What each symbol does to the objects:
* | ε σ ζ τ ξ ω
J167 | J747 J133 J632 J718 J690 J860
J860 | J637 J548 J133 J747 J74 J690
J943 | J73 J365 J511 J822 J400 J705
J775 | J357 J286 J319 J102 J197 J661
J747 | J618 J501 J468 J773 J525 J637
J509 | J397 J487 J758 J871 J374 J902
J39 | J203 J777 J787 J810 J397 J871
J805 | J329 J426 J752 J192 J357 J102
J400 | J55 J534 J915 J184 J580 J355
J722 | J915 J315 J580 J365 J579 J330
J468 | J453 J747 J718 J579 J919 J501
J758 | J968 J509 J72 J777 J257 J487
J785 | J685 J987 J381 J323 J39 J546
J415 | J690 J810 J685 J860 J381 J906
J498 | J579 J718 J790 J330 J501 J468
J773 | J580 J453 J579 J355 J790 J618
J374 | J72 J553 J257 J373 J94 J214
J257 | J737 J374 J902 J647 J779 J553
J871 | J785 J968 J777 J203 J373 J397
J906 | J74 J203 J810 J690 J987 J381
J73 | J661 J765 J427 J775 J55 J184
J363 | J990 J55 J184 J283 J365 J511
J329 | J214 J832 J425 J374 J599 J657
J474 | J330 J790 J618 J722 J468 J498
J192 | J374 J425 J300 J902 J657 J329
J534 | J511 J355 J400 J363 J722 J817
J315 | J400 J330 J722 J705 J773 J288
J427 | J286 J73 J822 J319 J363 J765
J426 | J832 J102 J805 J425 J886 J920
J55 | J822 J511 J363 J197 J705 J943
J300 | J257 J192 J94 J487 J832 J425
J987 | J415 J546 J785 J235 J777 J787
J787 | J906 J39 J546 J415 J968 J777
J690 | J525 J872 J548 J637 J235 J74
J580 | J705 J722 J817 J943 J288 J315
J330 | J534 J288 J315 J915 J453 J579
J779 | J487 J94 J214 J758 J425 J300
J765 | J283 J184 J73 J286 J511 J363
J219 | J102 J319 J251 J805 J661 J775
J286 | J886 J661 J775 J920 J990 J283
J553 | J758 J214 J374 J737 J300 J779
J501 | J474 J637 J747 J453 J632 J919
J323 | J133 J235 J74 J632 J810 J685
J599 | J192 J752 J937 J94 J102 J805
J319 | J920 J775 J219 J426 J283 J286
J546 | J810 J787 J987 J685 J871 J39
J283 | J251 J197 J661 J886 J427 J990
J937 | J300 J599 J657 J779 J426 J752
J381 | J235 J785 J203 J74 J787 J987
J579 | J817 J773 J288 J534 J474 J453
J548 | J919 J690 J860 J501 J323 J872
J990 | J319 J822 J197 J251 J765 J427
J968 | J987 J397 J871 J381 J737 J647
J902 | J373 J257 J487 J397 J214 J374
J525 | J718 J632 J919 J790 J860 J167
J184 | J197 J363 J765 J661 J943 J55
J790 | J288 J498 J474 J315 J747 J718
J886 | J752 J499 J357 J937 J319 J251
J94 | J902 J300 J779 J509 J329 J192
J397 | J546 J647 J968 J785 J72 J373
J214 | J509 J779 J553 J72 J192 J94
J872 | J632 J74 J690 J919 J685 J323
J453 | J722 J618 J773 J817 J498 J474
J74 | J167 J323 J872 J525 J415 J235
J705 | J184 J915 J365 J73 J355 J400
J737 | J777 J72 J373 J787 J487 J758
J499 | J805 J251 J886 J599 J775 J219
J235 | J860 J685 J323 J167 J906 J415
J102 | J657 J920 J426 J329 J499 J357
J487 | J647 J902 J509 J968 J553 J257
J357 | J599 J886 J920 J657 J219 J499
J511 | J427 J943 J55 J990 J915 J365
J365 | J765 J705 J943 J427 J534 J915
J637 | J790 J919 J501 J618 J167 J525
J685 | J548 J415 J235 J133 J203 J810
J810 | J872 J906 J415 J548 J785 J203
J915 | J363 J400 J705 J765 J817 J534
J133 | J501 J860 J167 J468 J872 J548
J817 | J365 J580 J355 J511 J330 J722
J920 | J937 J357 J102 J832 J251 J886
J919 | J498 J525 J637 J474 J133 J632
J288 | J355 J579 J330 J400 J618 J773
J661 | J499 J283 J286 J357 J822 J197
J647 | J787 J373 J397 J987 J758 J737
J355 | J943 J817 J534 J55 J315 J580
J832 | J779 J657 J329 J553 J752 J937
J718 | J773 J468 J498 J288 J637 J747
J822 | J775 J427 J990 J219 J184 J73
J373 | J39 J737 J647 J546 J509 J72
J618 | J315 J474 J453 J580 J718 J790
J197 | J219 J990 J283 J499 J73 J822
J203 | J323 J381 J906 J872 J546 J785
J657 | J94 J937 J832 J214 J805 J599
J632 | J468 J167 J525 J498 J548 J133
J777 | J381 J871 J39 J906 J647 J968
J425 | J553 J329 J192 J257 J937 J832
J251 | J426 J219 J499 J752 J286 J319
J752 | J425 J805 J599 J300 J920 J426
J72 | J871 J758 J737 J39 J902 J509

The rows follow the links: the fewer symbols apart two objects are, the more alike their rows tend to be.

Known rows, each with its object:
(-39, 2, -55, 43, -11, 72, -41, 54, 31, -109, 15, 15, 87, -25, -53, 30, 31, 57, -32, 27, 81, -23, -27, 0, 41, -33, -87, -51, -57, 35, 38, -65, -44, 16, 64, -3, -28, -34, -67, 38, -92) -> J906
(49, 37, -1, 26, 53, 7, 110, 0, 18, 7, -21, -39, -32, -115, 91, -33, -65, 14, -18, -26, -5, -45, 75, -37, -46, -48, 8, 83, 5, -35, -91, 11, 82, 12, -6, -74, -18, 85, 6, -44, 9) -> J657
(47, 26, -1, 42, 37, 26, 116, 7, 32, -12, -7, -37, -29, -140, 82, -7, -57, 7, -29, -7, 5, -42, 77, -16, -12, -50, -5, 73, -5, -10, -96, -29, 59, 15, 2, -83, -30, 89, -3, -11, -8) -> J425
(70, 3, 21, -24, 22, -34, 105, -17, -19, 41, -25, -38, -22, -46, 113, -31, -61, -12, 19, -31, -28, 3, 73, -25, -45, 10, 27, 101, 23, -31, -91, 55, 82, -11, -18, -63, 20, 85, 25, -43, 35) -> J426
(47, 12, -13, 41, 12, 34, 119, 2, 26, -17, 5, -41, -16, -138, 86, 14, -52, 8, -34, 10, 12, -35, 78, 7, 15, -42, -15, 78, -11, 18, -96, -50, 45, 17, 12, -88, -30, 91, -15, 17, -17) -> J300
(38, 12, -47, -23, 24, 24, 47, 46, -21, -95, -25, -12, 123, -5, 58, -37, -35, 90, 22, -31, 69, 4, 32, -64, -46, 9, -71, 48, -47, -42, -44, 54, 56, -10, 55, -58, 20, 38, -53, -49, -74) -> J397
(-63, -17, 22, 20, -34, -10, -101, -20, 13, 39, 25, 37, -57, 58, -101, 38, 63, -53, -10, 36, -27, 4, -72, 53, 45, 5, 32, -89, 23, 41, 86, -51, -80, 5, -25, 82, -10, -73, 24, 45, 35) -> J579
(-37, -35, -48, -3, -53, 40, -66, 44, -4, -89, 33, 27, 99, 54, -58, 48, 45, 33, -1, 38, 68, 25, -49, 25, 59, 31, -64, -55, -52, 48, 51, -45, -75, -2, 53, 21, -1, -51, -55, 57, -76) -> J235
(59, -19, -38, -45, -15, 12, 70, 38, -33, -83, -9, -27, 127, 6, 89, -12, -39, 62, 36, -8, 63, 35, 48, -34, -7, 47, -61, 71, -48, -13, -55, 48, 43, -12, 42, -68, 32, 50, -50, -12, -68) -> J737
(63, -36, -26, -13, -56, 16, 98, 28, -6, -59, 21, -38, 74, -60, 96, 46, -33, 16, 7, 38, 39, 36, 67, 32, 58, 35, -40, 88, -29, 42, -81, -29, 14, -9, 30, -86, 12, 80, -37, 57, -49) -> J257
(39, -36, 44, -11, -56, -41, 70, -42, -7, 88, 16, -22, -88, -38, 66, 45, -16, -95, 10, 36, -65, 36, 48, 73, 55, 35, 67, 59, 46, 41, -58, -31, -1, -1, -50, -24, 9, 50, 54, 57, 68) -> J775
(6, 2, 51, 33, -12, -23, 43, -48, 25, 100, 14, -17, -140, -71, 19, 33, -8, -91, -28, 28, -73, -16, 26, 62, 39, -21, 78, 18, 52, 34, -35, -57, -4, 14, -53, -1, -24, 31, 60, 39, 83) -> J197
(-32, -36, 37, -33, -51, -50, -85, -36, -27, 67, 21, 31, -43, 105, -64, 23, 51, -68, 25, 23, -52, 46, -58, 48, 36, 54, 49, -51, 33, 29, 73, 7, -69, -16, -37, 81, 27, -64, 41, 36, 59) -> J580
(-80, 31, 3, 36, 47, 21, -113, -3, 26, 1, -10, 40, -31, 42, -125, -22, 44, 12, -32, -21, 6, -42, -79, -26, -29, -55, -3, -107, 1, -23, 95, -14, -42, 20, 0, 76, -27, -89, 0, -31, -2) -> J718
(-13, 42, -56, 39, 57, 66, 7, 50, 31, -104, -15, 0, 89, -50, -18, -31, -8, 95, -29, -27, 79, -55, 6, -65, -37, -54, -80, -15, -58, -29, -4, -10, 22, 16, 57, -28, -30, 2, -70, -40, -92) -> J546
(-81, 14, 14, 34, 3, 10, -112, -13, 29, 24, 17, 40, -57, 33, -123, 16, 59, -29, -31, 13, -16, -28, -71, 27, 21, -35, 17, -105, 11, 19, 90, -51, -68, 14, -16, 85, -23, -86, 10, 23, 19) -> J618
(-27, -35, 36, -41, -43, -55, -83, -35, -30, 75, 14, 31, -41, 114, -54, 19, 50, -65, 32, 18, -56, 51, -58, 40, 27, 57, 56, -48, 39, 13, 66, 20, -57, -20, -47, 80, 30, -60, 42, 24, 56) -> J817
(-31, 32, -61, 46, 40, 76, -11, 51, 40, -115, -3, 7, 79, -50, -40, -9, 3, 85, -35, -5, 84, -52, -10, -41, -9, -57, -84, -34, -60, -6, 8, -37, -1, 19, 65, -19, -35, -6, -69, -11, -93) -> J785
(23, 29, -51, -5, 47, 42, 34, 45, -2, -92, -29, -8, 110, -14, 32, -44, -31, 100, 6, -41, 73, -21, 25, -75, -56, -16, -72, 23, -49, -48, -29, 41, 53, -2, 52, -47, 3, 26, -60, -57, -83) -> J871
(60, -38, 40, -29, -60, -50, 80, -41, -20, 75, 17, -30, -59, -24, 90, 35, -24, -78, 22, 28, -57, 46, 53, 63, 45, 52, 61, 77, 42, 33, -66, -2, 18, -10, -45, -38, 23, 63, 49, 49, 66) -> J219
(-30, -30, -38, -43, -40, 2, -93, 33, -35, -63, 11, 32, 108, 126, -62, 9, 48, 43, 37, 4, 45, 48, -65, -8, 14, 54, -51, -55, -33, 7, 75, 29, -53, -18, 36, 47, 33, -69, -42, 11, -53) -> J548
(47, -38, 44, -17, -57, -48, 74, -39, -18, 84, 23, -28, -75, -28, 81, 42, -20, -87, 14, 32, -61, 41, 52, 67, 54, 45, 63, 67, 43, 40, -58, -18, 3, -11, -40, -26, 16, 61, 53, 54, 65) -> J319

Each walk starts at a row. The symbols on each line, taken left to right, move it on to the next object.
Answer with the object's row; about right is enough.
---
(75, -20, 30, -45, -18, -53, 100, -27, -34, 61, -6, -36, -26, -16, 116, -5, -54, -40, 36, -6, -43, 40, 69, 11, -11, 48, 42, 98, 34, -11, -84, 48, 56, -23, -34, -57, 33, 77, 35, -13, 47)
σ ξ τ σ ξ ε ε ε (57, -13, -23, 16, -31, 27, 114, 21, 17, -41, 17, -42, 24, -110, 88, 41, -40, 4, -17, 34, 27, -3, 77, 33, 54, -2, -27, 80, -18, 39, -90, -55, 25, 10, 24, -92, -16, 86, -24, 52, -30)
τ ξ ζ ω σ (58, -27, -27, -2, -48, 22, 106, 24, -1, -54, 18, -36, 54, -79, 96, 45, -33, 14, -5, 39, 36, 23, 69, 36, 58, 23, -41, 87, -26, 45, -90, -41, 12, -7, 28, -89, -1, 84, -29, 56, -40)
---
(-53, -26, 19, -1, -42, -21, -96, -19, 4, 45, 28, 33, -53, 66, -93, 42, 61, -62, -6, 31, -31, 19, -68, 54, 59, 14, 33, -79, 22, 40, 82, -42, -78, 6, -25, 80, -4, -76, 28, 53, 37)
σ ξ ω ξ ω ζ ξ (-37, -4, -31, -40, 2, -1, -106, 21, -32, -52, -10, 41, 91, 124, -76, -22, 43, 54, 32, -21, 34, 22, -67, -38, -26, 31, -40, -66, -26, -24, 86, 55, -31, -16, 27, 61, 26, -80, -30, -24, -44)
ω σ ω ε ζ ξ (-31, -28, -30, -43, -23, 1, -97, 30, -34, -55, 4, 35, 111, 132, -64, -1, 45, 42, 34, 4, 47, 40, -65, -17, -5, 49, -45, -56, -31, 0, 80, 40, -50, -21, 35, 52, 30, -71, -44, -6, -56)
---
(-26, 38, -56, 48, 46, 74, -4, 54, 33, -112, -7, 3, 84, -56, -29, -18, -5, 95, -34, -14, 82, -54, -3, -54, -23, -60, -84, -24, -62, -18, 2, -22, 14, 18, 65, -24, -35, -2, -68, -26, -88)
τ τ ξ τ ξ ξ (-28, -36, -36, -39, -44, 8, -88, 33, -28, -69, 16, 31, 120, 112, -53, 20, 49, 38, 28, 15, 49, 45, -59, -1, 27, 58, -54, -53, -34, 23, 71, 16, -61, -14, 39, 44, 30, -64, -42, 27, -53)
ε ω ζ ε σ (-75, 39, -4, 17, 54, 19, -112, 5, 15, -11, -15, 41, 0, 60, -114, -39, 36, 33, -13, -32, 8, -40, -80, -46, -54, -43, -7, -104, -5, -37, 95, 18, -30, 9, 4, 77, -12, -91, -6, -52, -8)
---
(63, -35, -37, -41, -50, 5, 87, 35, -31, -69, 13, -31, 110, -19, 96, 25, -34, 35, 32, 13, 51, 51, 56, 7, 31, 56, -56, 84, -37, 19, -69, 8, 24, -16, 41, -77, 28, 61, -43, 29, -56)
ξ ξ σ τ ω τ (46, 3, -45, -32, 13, 18, 53, 39, -25, -86, -15, -18, 125, 3, 72, -31, -35, 84, 24, -23, 68, 22, 34, -55, -43, 24, -68, 58, -50, -32, -40, 56, 49, -15, 50, -61, 29, 39, -55, -37, -73)
ζ σ ξ ε τ ζ (-44, 19, -57, 52, 6, 75, -33, 56, 38, -112, 10, 10, 82, -35, -52, 17, 23, 67, -40, 16, 84, -33, -24, -11, 24, -48, -82, -44, -57, 19, 25, -59, -30, 18, 63, -3, -38, -23, -68, 24, -95)
---
(-34, -19, -31, -39, -10, 0, -101, 26, -33, -54, -2, 39, 102, 132, -69, -16, 47, 48, 35, -11, 37, 37, -74, -28, -15, 42, -41, -60, -29, -14, 82, 49, -40, -17, 31, 56, 36, -73, -35, -15, -46)
ζ τ τ ω ω ε ζ (-38, -37, 34, -25, -55, -41, -85, -27, -19, 59, 23, 32, -47, 98, -71, 33, 52, -66, 22, 31, -42, 46, -61, 54, 46, 46, 47, -60, 32, 29, 76, -10, -76, -13, -35, 77, 16, -64, 36, 45, 47)
σ ξ ω ξ ω ζ ξ (-55, 19, -16, -18, 44, 10, -108, 18, -10, -32, -20, 45, 46, 102, -99, -38, 40, 50, 11, -39, 22, -9, -75, -54, -57, -14, -25, -84, -21, -41, 94, 46, -21, -4, 14, 72, 9, -88, -19, -53, -31)
---
(63, -37, -32, -20, -57, 13, 93, 29, -18, -59, 20, -33, 86, -44, 98, 36, -28, 19, 14, 36, 46, 40, 62, 23, 50, 42, -49, 85, -32, 35, -78, -21, 18, -10, 38, -83, 16, 72, -37, 51, -51)
ξ ω τ τ ω τ ε (-36, -29, -50, 7, -45, 50, -58, 46, 5, -94, 27, 20, 97, 29, -60, 44, 51, 41, -6, 41, 69, 18, -40, 25, 63, 17, -69, -53, -53, 46, 52, -51, -72, 3, 51, 15, -6, -50, -58, 61, -81)
ζ ε ξ σ τ ε ε (-75, -1, 16, 34, -11, 9, -106, -20, 25, 29, 17, 37, -59, 37, -116, 27, 60, -36, -29, 22, -23, -18, -75, 35, 37, -20, 21, -97, 14, 33, 85, -52, -77, 15, -14, 83, -20, -83, 19, 38, 20)
---
(-40, 1, -21, -33, 16, 0, -110, 21, -24, -42, -14, 36, 78, 124, -80, -29, 43, 51, 25, -28, 32, 11, -67, -47, -38, 15, -33, -74, -24, -37, 90, 57, -30, -14, 24, 64, 21, -84, -30, -42, -37)
τ ζ ξ σ ζ ξ ε ε (-72, -9, 24, 18, -22, 2, -101, -18, 24, 36, 25, 35, -59, 42, -109, 34, 63, -47, -21, 26, -25, -6, -74, 49, 44, -12, 25, -96, 18, 37, 87, -54, -83, 10, -21, 79, -20, -84, 21, 41, 25)
ε τ ζ ξ ε τ τ ζ ε (60, 29, 8, 5, 49, -10, 112, -10, 2, 24, -27, -36, -28, -86, 102, -40, -71, 10, -2, -34, -20, -30, 78, -38, -54, -23, 15, 86, 12, -37, -89, 35, 85, 4, -13, -71, -1, 86, 11, -55, 22)
---
(-40, -15, -50, 27, -37, 59, -50, 49, 12, -99, 26, 18, 96, 15, -63, 43, 44, 47, -16, 37, 76, 2, -35, 22, 58, -3, -76, -55, -58, 47, 45, -64, -64, 6, 57, 10, -16, -41, -63, 55, -82)
ζ ξ τ ω σ ζ (-33, -35, -44, -13, -56, 31, -73, 44, -10, -83, 29, 23, 104, 76, -55, 42, 47, 33, 11, 37, 67, 38, -49, 20, 56, 41, -64, -48, -47, 46, 62, -33, -72, -5, 47, 20, 10, -53, -55, 59, -70)
ξ ε σ ε ζ ε (-79, 39, -2, 28, 53, 21, -115, 4, 19, -12, -14, 39, -22, 45, -121, -29, 44, 25, -20, -25, 7, -48, -76, -39, -38, -50, -5, -104, -3, -35, 95, 5, -33, 9, 4, 80, -22, -90, -6, -39, -3)
---
(-38, 24, -59, 51, 20, 77, -24, 55, 40, -113, 1, 13, 83, -48, -49, 4, 9, 83, -43, 6, 87, -42, -12, -24, 6, -56, -87, -40, -57, 7, 18, -51, -17, 19, 65, -12, -35, -12, -71, 7, -91)
ξ τ τ σ ε ζ (-63, 27, -16, -3, 48, 9, -109, 10, -2, -29, -18, 40, 26, 84, -102, -42, 36, 45, 0, -34, 21, -24, -79, -54, -57, -25, -21, -92, -13, -47, 97, 42, -19, -1, 14, 71, -2, -87, -16, -59, -23)
τ ζ ξ σ ζ ξ ε ε (-49, -29, 24, -6, -52, -23, -96, -22, -7, 51, 28, 34, -47, 76, -84, 39, 60, -63, 4, 37, -36, 26, -66, 57, 52, 28, 38, -76, 25, 39, 78, -31, -85, -4, -25, 84, 8, -71, 29, 54, 40)
---
(71, -12, 26, -42, -9, -45, 101, -29, -30, 56, -17, -39, -21, -24, 121, -16, -56, -24, 37, -14, -40, 32, 71, -1, -21, 38, 40, 100, 30, -20, -87, 51, 66, -15, -33, -61, 32, 78, 31, -24, 43)
ε ω ξ τ ξ (65, 23, 10, -8, 42, -17, 109, -7, -5, 24, -30, -42, -22, -75, 105, -40, -66, 4, 7, -36, -19, -16, 72, -42, -56, -14, 21, 92, 11, -40, -88, 44, 86, -3, -14, -71, 2, 86, 19, -51, 19)
ε ζ τ ω ε (60, -23, -40, -46, -31, 9, 71, 36, -33, -82, 0, -27, 127, 1, 91, 2, -35, 54, 37, -1, 58, 44, 54, -20, 1, 48, -61, 76, -41, 1, -59, 37, 35, -18, 46, -73, 32, 56, -53, 0, -66)
